(in the rows, 128 means zero)
Each row has a class, written after it.
[121 121 155 164 148 202 113 112 127 165 155 135 122  85 106 179 110 126
 131 204 140  67 138 108  97 115 109 129  83 125  73  87 206 136  89 128
  63 133 142 148 126 200 129 111 139 137 148 143 118 144  95]
Q796
[103  69 189 195 125 179 117 117 154 170 156  97 132 144  83 161  87 150
 170 104  98 104 140 104  85 119  70 144 109 102  78 125 171 121 109 115
 191 118 124 178 175 175 104 118 188 131 150 120 118 120 122]
Q368
[123  89 169 175 117 178 119 116 164 143 160  97 118 138  57 123  99 134
 167 111  92 111 127 103  95 157  72 131 127 128  61 144 141 136 128  68
 165 127 126 168 166 165 112 103 211 119 118  92 108 159 144]
Q862
[104  79 200 190 117 182 120 118 156 170 165  96 128 145  70 153  97 116
 167 108 101 110 139 114  89 119  63 132 111 110  77 129 166 126 125  93
 179 124 119 174 172 167 102 111 193 141 128 120 110 135 124]
Q610
[102  65 177 187 123 178 121 117 160 173 156  95 133 139  74 152 105 125
 168  98 114 104 132 109  89 128  67 136 125  93  67 138 161 124 127 109
 173 116 130 188 166 172 106 124 191 145 131 106 108 156 116]
Q368
[101  89 199 176 132 145 114 130 150 150 163  98 130 130  85 166  97 129
 171 108 101  82 152 112 102 147  55 128 112 135  65 136 144 154 124  75
 177 114 132 172 180 136 115  86 217 126 124 116 123 137 140]
Q610
[155 158 121 117 139 151 116 125 135 133 132 159  88 152  91  95 102 144
 155 127  77  95 127 120 117 158 149 126 100 109 130  91 124 155 126 118
 105 161 191 137  88 177 145 121 133 136 118 180 105 147 129]
Q986
[157 152 136 150 143 150 100 134 120 145 115 155 120 153 112 114 114 176
 127 100 111  80 141 118 128 130 159 139  94 116  89  88 150 138 134 175
 116 142 193 141  95 184 143 157 127 127 105 169 103 136  99]
Q368
[118  70 185 182 138 141 120 155 150 149 154 112 144 150 100 191  93 132
 145  73 101  70 161  96 100 102  86 142 115 120  72 137 149 154 134 109
 146 133 127 180 175 145 121 103 187 111 151 113 130 105 133]
Q810
[113  75 188 196 139 156 124 137 150 152 168 105 127 153  77 165  91 116
 159  88  99  83 146 108  95 104  69 140 114 110  76 138 146 139 125  90
 142 136 136 181 169 153 114 103 178 129 146 116 132 127 136]
Q986
[110  82 188 178 133 140 119 139 150 155 168 105 133 144  90 179 101 133
 146  80 102  80 153 104  99 104  66 130 106 121  74 141 159 146 129  98
 148 137 132 177 170 137 109 108 197 123 139 107 130 125 135]
Q610
[165 153 140 146 129 136 104 127 134 136 122 151  97 157 104 103  80 151
 140 125  86 102 129 119 126 145 140 139  88 117 124  86 139 136 136 134
 118 142 178 133  97 193 137 146 135 117 123 181 110 128 132]
Q693
[133 130 143 152 161 193 110 111 122 165 175 139 113  91 111 180 100 134
 125 186 122  66 149 101 107 105 115 121  79 118  96  88 204 133  98 124
  58 147 134 155 123 186 122 110 128 137 156 144 122 141 104]
Q796
[154 155 136 140 146 156  90 127 119 142 125 152 116 157 107  87 102 172
 134 117 105  89 137 120 123 140 159 144 104 116 105  86 152 126 132 169
 124 134 188 142  99 181 149 154 124 128 113 176 103 142 105]
Q368
[127 111 184 172 135 217 106 110 105 176 168 129 115  82  94 170  83 109
 142 200 121  63 127  92 109 107  97 122  72 122 100  87 220 126  84 127
  74 141 133 150 135 191 120 111 121 137 164 135 126 120 105]
Q986
[109  98 196 185 138 126 124 140 158 141 155  96 140 135  96 160  88 133
 149 110  96  75 141 114 106 128  53 129 112 125  73 153 130 166 129  63
 161 110 114 190 175 137 110  98 216 114 133 111 126 128 156]
Q693
[127 117 163 169 145 197 113 118 116 161 157 136 125  73 101 175 121 125
 112 185 138  70 121 101 110  93 105 133  97 130  77  94 215 135  92 138
  68 147 141 148 125 189 135 110 141 137 144 132 120 131  89]
Q796
[129 125 157 165 138 213 114 115 123 171 169 143 111  86 108 168 104 134
 113 206 144  63 135 102 104 113 113 131  72 134  74  89 206 124 103 131
  72 145 136 145 126 187 122 122 118 138 138 135 113 143  94]
Q604
[117  99 174 176 122 161 113 114 167 150 174  95 121 131  70 129  96 160
 167 106  91 103 127  96 104 154  73 133 117 113  70 131 148 123 111  86
 164 132 119 178 164 167  91 104 198 124 130 111 111 154 144]
Q368
[115  66 183 213 127 190 130 125 150 171 156  97 124 139  75 163  92 114
 173 105  99 102 126 114  85 104  69 138 116 111  85 129 161 117 112 100
 184 123 121 171 179 180 110 113 167 141 139 124 122 136 119]
Q986
[127 125 154 158 145 205 100 117 137 172 164 150 115  91 120 164 113 143
 108 208 133  62 135 108 105 114 121 121  83 135  68  93 202 126 104 137
  67 137 144 159 117 190 130 132 117 145 147 139 117 144  84]
Q368
[109  91 171 174 143 133 122 137 157 150 172  96 122 135  88 159  78 135
 161 105  82  75 153 105 108 138  58 126 104 123  84 147 133 165 125  81
 166 122 105 186 167 135 106  95 207 117 141 121 124 134 155]
Q693
[129 131 176 176 143 209 107 110 111 160 152 128 124  68  95 166 123 145
 125 211 144  86 104 107 105 116  97 128  93 125  92  95 200 124  79 129
  79 132 136 156 144 196 128  99 151 126 137 142 119 133  93]
Q796
[157 146 139 151 142 158 104 130 112 136 114 157 113 148 106 115  98 165
 127 118 116  88 140 123 125 120 152 153  98 122  93  88 150 130 133 168
 128 150 194 139 102 183 146 160 117 121  97 173  93 138 103]
Q604
[115  84 175 183 125 165 121 135 166 154 162 100 134 143  86 161  95 131
 164  90  84  90 140  95 108 127  85 140 111 123  73 131 151 130 115  94
 159 140 128 160 166 171 101 101 187 122 140 110 115 131 132]
Q810
[114  77 191 189 135 142 118 134 142 148 153 103 135 150  87 156  95 150
 147  86 105  84 143 106  94 112  75 138 120 107  73 128 151 147 121 102
 159 116 136 185 173 150 117 102 192 117 143 115 130 112 135]
Q368
[130 131 189 180 139 215  92 135 124 173 142 136 135  73 120 157 126 140
 111 205 142  72 101 100 116 122 108 127  93 142  89  97 206 115  90 116
  74 128 147 153 147 188 135  98 148 130 141 142 125 121  88]
Q810
[158 144 119 148 155 158 105 137 109 130 120 158 103 163 108 109  91 161
 146 110  97  84 146 111 126 137 163 141 100 137  91  94 157 138 122 155
 123 147 187 115  96 192 165 140 119 119 112 160  94 126 113]
Q862
[117  80 178 201 141 131 141 143 138 151 148 106 139 158  96 185  95 135
 147  64 113  88 158 105  98  70  83 141 110 101  82 135 161 143 122 113
 131 136 133 175 166 169 114 114 182 111 153 116 131 104 128]
Q796
[104  66 185 195 126 181 120 130 162 167 156  99 140 140  97 174 103 125
 174 104 100  99 132 103  90 122  76 139 118 107  80 127 166 123 121  92
 175 122 125 174 174 171 111 102 179 144 135 122 107 136 119]
Q810
[103  97 209 182 139 135 115 135 147 153 154  97 148 127  79 167  93 129
 148 108 109  86 150 110 107 122  56 124 102 135  78 141 150 166 135  81
 160 113 129 184 175 134 108 104 221 122 122 109 131 123 140]
Q610
[116  72 193 204 139 156 125 142 134 151 153 110 125 157  89 163  84 131
 155  72 109  91 163 105 108  87  81 136 116 120  68 146 159 139 126 103
 172 132 128 170 170 163 121 109 173 115 141 108 117 108 133]
Q862
[163 154 145 139 133 132 113 117 121 139 122 144  92 150 100 127  73 169
 137 131  89 127 129 121 117 131 137 141  84 115 156  82 138 131 133 121
 119 153 195 130 106 179 130 142 152 117 128 167 119 100 134]
Q604
[163 149 127 137 146 161  94 137 133 135 117 150 119 149 114 110 109 163
 130 120  97  91 140 120 120 149 162 146  96 119 114  80 137 126 136 155
 111 145 183 150 102 173 148 144 120 128 106 180 103 143 111]
Q810
[119  89 157 182 132 169 127 124 172 154 169  98 110 135  69 149  91 125
 154 102  95 116 137 104 106 126  76 139 111 120  74 133 147 132 121  81
 151 145 125 160 155 163 102 111 194 121 128 113 111 148 140]
Q604
[121 127 197 176 115 190 101 111  99 169 144 123 133  68 116 144 107 139
 125 202 141  63 116 105  98 113  91 140  71 137  95  84 229 127  92 124
  92 122 151 144 144 173 136 102 143 140 140 143 137 116 106]
Q610
[155 159 143 151 142 164  98 125 101 134 117 147 114 157 101 114  94 150
 140 124  97  80 135 128 115 122 147 143  95 120 112  88 145 136 123 148
 121 139 185 141 103 185 141 154 137 123 118 177 108 129 109]
Q986
[156 158 124 129 129 137 105 127 129 127 115 156 105 140 113  91 107 179
 146 134  85  91 123 109 113 173 155 133 103 124 126  78 137 149 129 119
 101 146 193 144  97 170 141 112 133 127 106 194 103 138 131]
Q810
[109  90 194 179 146 140 112 139 162 147 167  94 147 131  90 173  87 151
 161 108  83  82 143  97 107 141  63 121 108 133  98 129 142 162 125  65
 155 117 117 192 184 128 106  87 219 119 142 111 135 113 147]
Q810
[113  77 186 194 140 152 125 139 147 149 164 104 130 148  77 157  92 140
 144  82 107  86 146 100 105 102  65 134 118 124  76 151 158 143 125  92
 162 138 130 181 165 156 112 107 185 121 136 103 118 124 139]
Q862
[154 155 123 142 136 152 117 125 127 132 123 142  83 134 101 121 104 159
 125 122  99 109 124 123 120 125 141 130  95 125 123  99 137 148 126 138
 114 159 191 132  90 176 129 149 144 122 106 185 100 130 115]
Q604
[123  97 174 176 115 164 123 120 173 155 181 101 105 145  56 141  83 117
 166 108  82 111 145 103  96 134  73 134 103 117  73 134 148 128 131  91
 149 144 122 159 158 173  94 112 189 128 127 106 110 154 141]
Q610
[115  76 173 186 146 143 125 140 129 139 164 101 123 144  82 163  80 131
 158  83 106  81 158 106 104  98  71 136 119 108  72 155 143 159 124  95
 161 134 126 174 168 160 112 100 187 118 141 101 118 116 139]
Q862
[155 161 130 149 147 157 115 131 128 136 108 167 106 154 112 133 109 164
 112 114 113  86 140 123 120 112 159 146  86 127 104  78 149 133 136 165
 111 157 194 141  89 175 142 166 113 118 105 175 101 129  93]
Q604
[132 138 170 180 145 191 112 111  97 164 160 130 118  71  96 161 115 140
 113 179 140  76 116 101 111  99 102 136  87 121  96 104 206 125  85 126
  81 144 141 154 137 199 116  94 148 131 145 144 129 124 101]
Q796
[112  73 182 191 120 188 128 120 169 167 164 106 125 139  85 177  99 121
 155  96 108 100 137 103  89 104  77 142 110 107  71 125 173 121 115  93
 178 136 131 165 164 173 104 125 177 136 133 113 108 142 118]
Q604
[130 128 174 174 141 201 112  96  95 163 146 124 115  64  87 154 100 126
 141 192 141  89 122  97 106 111 102 129  82 114 102  76 220 127  83 128
  78 125 144 144 142 199 125  95 148 125 144 140 129 126 103]
Q796
[114  84 162 181 133 154 124 110 146 142 175  91 128 144  75 159  96 151
 186  88  88 107 146  96  97 132  78 140 108 101  80 130 149 131 104  98
 161 133 118 165 172 167  96  92 195 114 136 118 118 135 145]
Q796
[159 167 120 130 143 158 100 124 133 131 131 150 101 154 102  96 104 159
 136 128  87  93 133 124 121 161 148 135  94 123 107  94 132 141 133 150
 121 140 165 143  94 169 144 151 137 122 101 178  95 150 121]
Q693
[160 148 147 153 117 137  98 114 131 134 122 146  98 151  91 106  88 167
 147 122  98 100 129 117 122 139 127 129 104 132 125  91 143 144 130 115
 111 143 199 136 105 186 127 141 158 110 120 165 115 129 135]
Q862
[127 120 184 189 134 201 101 128 101 176 136 127 140  74 127 166 106 137
 108 188 132  55 115  93 107 104 107 137  74 142 105  77 233 126  92 121
  84 123 140 149 139 182 132  99 135 138 159 147 140 103 100]
Q810
[152 149 109 116 133 151 109 115 127 126 143 153  81 145  95  78  98 176
 162 132  80 102 127 115 113 170 143 130 105 114 129 103 131 154 125 118
 128 162 189 139  91 178 145 112 127 136 108 186  92 150 137]
Q862
[118  98 162 173 129 140 133 117 153 141 168  93 125 145  75 163 103 141
 169  71  91 107 144  98  99 131  82 137 113 103  72 134 141 137 111  85
 142 144 135 163 162 163  97  93 204 116 135 107 121 144 143]
Q796
[164 157  94 113 143 129 116 122 141 120 134 171  91 153  97  97 112 157
 147 112  84  94 139 124 119 143 155 133 113  99 119  94 122 166 144 132
  93 163 190 147  84 178 139 129 125 129 109 186 106 159 123]
Q796
[113  91 154 173 138 145 128 115 152 145 166  91 121 129  67 161  96 138
 172  99  94 109 143 104  88 137  69 138 113 108  80 134 148 143 117  81
 147 129 122 171 166 157 102  91 220 117 136 110 124 148 147]
Q796
[129 121 170 187 131 201 104 108  86 166 151 119 115  67 107 153  90 138
 121 192 128  74 115 103 112  94  92 134  76 140 107  92 226 130  83 116
 104 135 135 143 135 185 127 103 138 131 155 135 134 102 104]
Q862
[164 150 127 141 130 122 110 116 127 124 125 153  96 157 101 117  93 170
 153 106  92 100 139 114 118 130 145 137  98 113 123  84 143 140 129 133
  92 153 198 133 101 189 131 138 141 106 127 180 119 129 133]
Q796
[155 158 142 152 147 155 100 127 117 133 113 141 111 141  93 112 103 168
 120 117 113  92 129 124 122 133 144 134  96 141 104  96 142 144 130 140
 123 143 194 139 101 185 143 147 146 120 107 169 108 139 114]
Q862
[158 178 121 119 120 136 111 124 159 132 129 149  88 136  94  69 113 159
 128 135  81  97 113 128 115 176 137 120 102 123 116 106 116 167 134 101
  95 150 187 155  83 168 137 131 160 133  95 191 105 166 141]
Q693
[161 150 144 147 127 153 102 115 130 136 120 152  95 152  91 111  96 155
 149 112 100  97 136 121 126 129 138 125 100 124 119  97 142 149 128 119
 116 145 201 134 106 195 131 143 156 110 119 164 115 125 125]
Q862
[156 145 142 139 129 131 104 116 127 126 120 158  92 159  98 113  88 175
 141 114  93  98 130 111 112 133 140 127  99 128 130  96 140 139 135 113
 120 150 202 141 103 186 130 141 142 114 128 166 116 129 132]
Q862
[129 117 190 176 146 224 103 104 103 174 158 122 111  68  82 159  90 114
 141 204 127  78 117  99 108 107  99 123  72 126 106  74 218 117  79 130
  95 131 136 140 140 193 123 104 126 140 149 138 125 130 100]
Q986
[124 111 189 169 147 212  97 107 107 176 156 124 119  65 105 179  92 127
 141 195 125  66 130  90 113 111 110 119  73 128 108  74 219 119  90 129
  86 128 134 151 144 185 117  95 125 139 154 143 120 120 102]
Q810
[118 120 189 163 142 209  98 108 116 173 155 133 115  70 103 180  98 105
 135 194 134  65 131 103 113  97 101 125  63 127  91  84 221 134  99 137
  86 137 146 138 132 190 123 112 120 135 153 144 124 128  94]
Q610
[165 156 135 143 130 142 101 125 139 135 118 152  89 149 104 113  90 158
 146 126  85 110 125 126 121 150 145 134  96 123 117  91 130 135 120 142
 122 141 182 127 103 185 135 145 136 111 117 186 109 130 129]
Q693
[109  62 178 201 130 190 126 126 156 173 161  94 131 131  70 157 101 101
 166  96 111  98 132 103  89 113  69 143 118 109  79 129 172 118 114 103
 177 126 129 166 168 178 116 114 183 150 134 121 118 150 119]
Q986
[129 125 185 177 142 221  98 121 111 171 158 129 120  75  94 140 113 144
 117 207 149  82 105  99 114 126 100 127  90 145  92 107 209 116  89 120
  94 133 136 141 141 196 139  99 146 136 141 128 120 129 101]
Q862
[124 127 183 183 140 210 102 121 130 170 156 139 118  79 113 160 121 132
 109 203 137  64 103 106 116 114 101 134  83 142  82 107 197 112  91 132
  89 138 133 153 135 193 136 109 125 133 149 147 123 137  99]
Q693
[111  75 154 194 144 161 133 120 157 164 163  99 124 132  85 179 100 115
 172  75 105 103 155 103 101 110  76 139 118 111  72 133 171 129 112 102
 163 132 136 159 164 178 109 108 192 136 138 125 121 139 124]
Q796
[127 127 190 178 141 218 100 121 101 173 155 124 120  69  97 159 104 134
 123 222 132  82 100 109 106 118  91 127  79 137 106  98 202 118  80 123
  93 133 135 153 143 185 128 103 143 138 146 145 127 122  98]
Q986
[152 160 139 139 138 168  97 127 130 134 128 149 104 153  89 110  95 145
 148 133  93  98 118 122 112 148 145 136 108 123 106  85 141 127 125 139
 113 147 173 142  99 180 135 151 128 127 117 180  99 151 104]
Q986
[154 160 133 141 122 155 103 116 133 128 127 133  93 132  91 117 118 178
 140 133  87 108 101 119 106 164 142 111 100 129 132  86 118 153 121 114
 108 144 182 159 108 177 120 124 160 120 102 202 104 137 118]
Q810
[114  65 171 198 134 185 119 125 158 173 164 104 131 143  80 151  92 117
 162  91 105 100 147 105 104 106  82 142 120  99  65 133 177 126 121 130
 176 124 128 171 158 188 111 135 168 144 131 119 107 129 110]
Q368
[108  66 165 192 134 185 132 125 162 170 152 110 122 133  80 163  99 113
 162  98 113  89 142 113  92 102  79 145 119 108  65 128 164 132 130 108
 173 131 133 171 164 168 116 118 169 139 126 118 107 154 112]
Q604
[156 149 126 147 136 155 108 136 134 140 124 156 104 156 109 100  99 146
 128 117  97  82 134 121 116 134 152 147  91 118  93 100 151 134 141 159
 117 146 171 150  87 188 149 159 114 129 106 187  94 145 111]
Q693
[113  77 201 199 139 147 117 152 155 153 151 116 146 151  98 169 103 134
 138  72 109  77 158  99 104  83  88 139 119 123  70 135 160 143 135 103
 144 126 136 182 174 144 116 106 180 114 138 118 129 108 126]
Q810
[130 111 187 192 131 197 104 121  90 174 147 122 126  78 102 150  92 134
 111 180 142  62 123  99 106  92  98 135  69 137 100  98 225 132  97 120
  96 127 140 149 135 191 127 106 138 133 153 131 139 108 108]
Q862
[119 123 195 163 136 211  99 102 116 178 152 129 126  74 101 141  99 137
 130 193 137  70 127  92 119 114 103 119  78 122  96  75 229 125  89 140
  88 125 150 149 131 188 124 117 131 137 154 135 121 130  98]
Q368
[115  78 159 189 137 182 127 127 171 172 164 101 120 141  83 160  87 103
 164  94  88  99 147 106  99 119  75 136 114 105  71 133 167 132 115 109
 170 128 111 167 157 169 114 121 178 136 136 121 106 144 128]
Q693
[156 148 137 147 145 159  99 128 124 144 120 159 114 162 109 113 107 176
 133 114 102  80 139 118 126 140 157 135  95 122  96  79 149 132 129 167
 122 139 189 144  99 191 148 155 124 124 114 170 102 134 101]
Q368
[108  72 176 192 138 162 125 121 177 182 173 115 127 141  80 160  88 127
 157  97  99  96 147  99 101 106  79 135 123 114  91 135 173 120 140 113
 163 132 127 194 157 167 119 130 168 151 142 119 113 140 123]
Q368
[153 151 127 145 155 157 103 137 122 143 133 161 105 155 100 127  91 143
 132 123  95  73 138 116 118 135 145 138  95 131 108  84 151 132 134 148
 108 153 184 146  93 179 142 151 119 136 125 178 108 143 100]
Q986
[125 119 177 164 144 216 102  97 106 161 161 127  98  67  77 149  91 122
 139 208 130  78 117  97 105 118  97 115  81 130 101  90 210 133  96 108
  91 128 134 152 136 188 121  96 135 129 145 126 117 135 103]
Q862
[118  83 190 197 141 134 122 142 155 159 160 101 138 146 100 173  90 150
 137  86 109  92 146 100 107  99  72 134 112 114  83 133 161 135 125 105
 140 128 135 182 166 152 116 117 186 119 149 110 130 111 133]
Q368
[129 131 181 173 134 205 110 118  87 168 143 129 116  62 113 157 106 141
 109 197 150  64 114 104 113 107  96 132  71 127  97  91 213 133  87 119
 100 132 148 147 137 186 123 105 145 132 140 142 127 118  94]
Q604
[129 116 178 180 130 202 104 120  86 171 153 123 130  68 122 161  99 126
 124 207 133  48 114 105 103 107  97 131  71 129 100  84 222 135  82 117
  83 127 136 152 133 181 131 102 122 147 153 151 135 118 103]
Q986
[110  67 181 200 135 179 122 131 162 178 158 107 139 143  92 160  99 120
 156  82 111  92 147 102 107 103  85 141 116 104  60 127 181 124 121 126
 176 124 135 167 159 183 118 128 163 146 135 115 112 134 106]
Q368
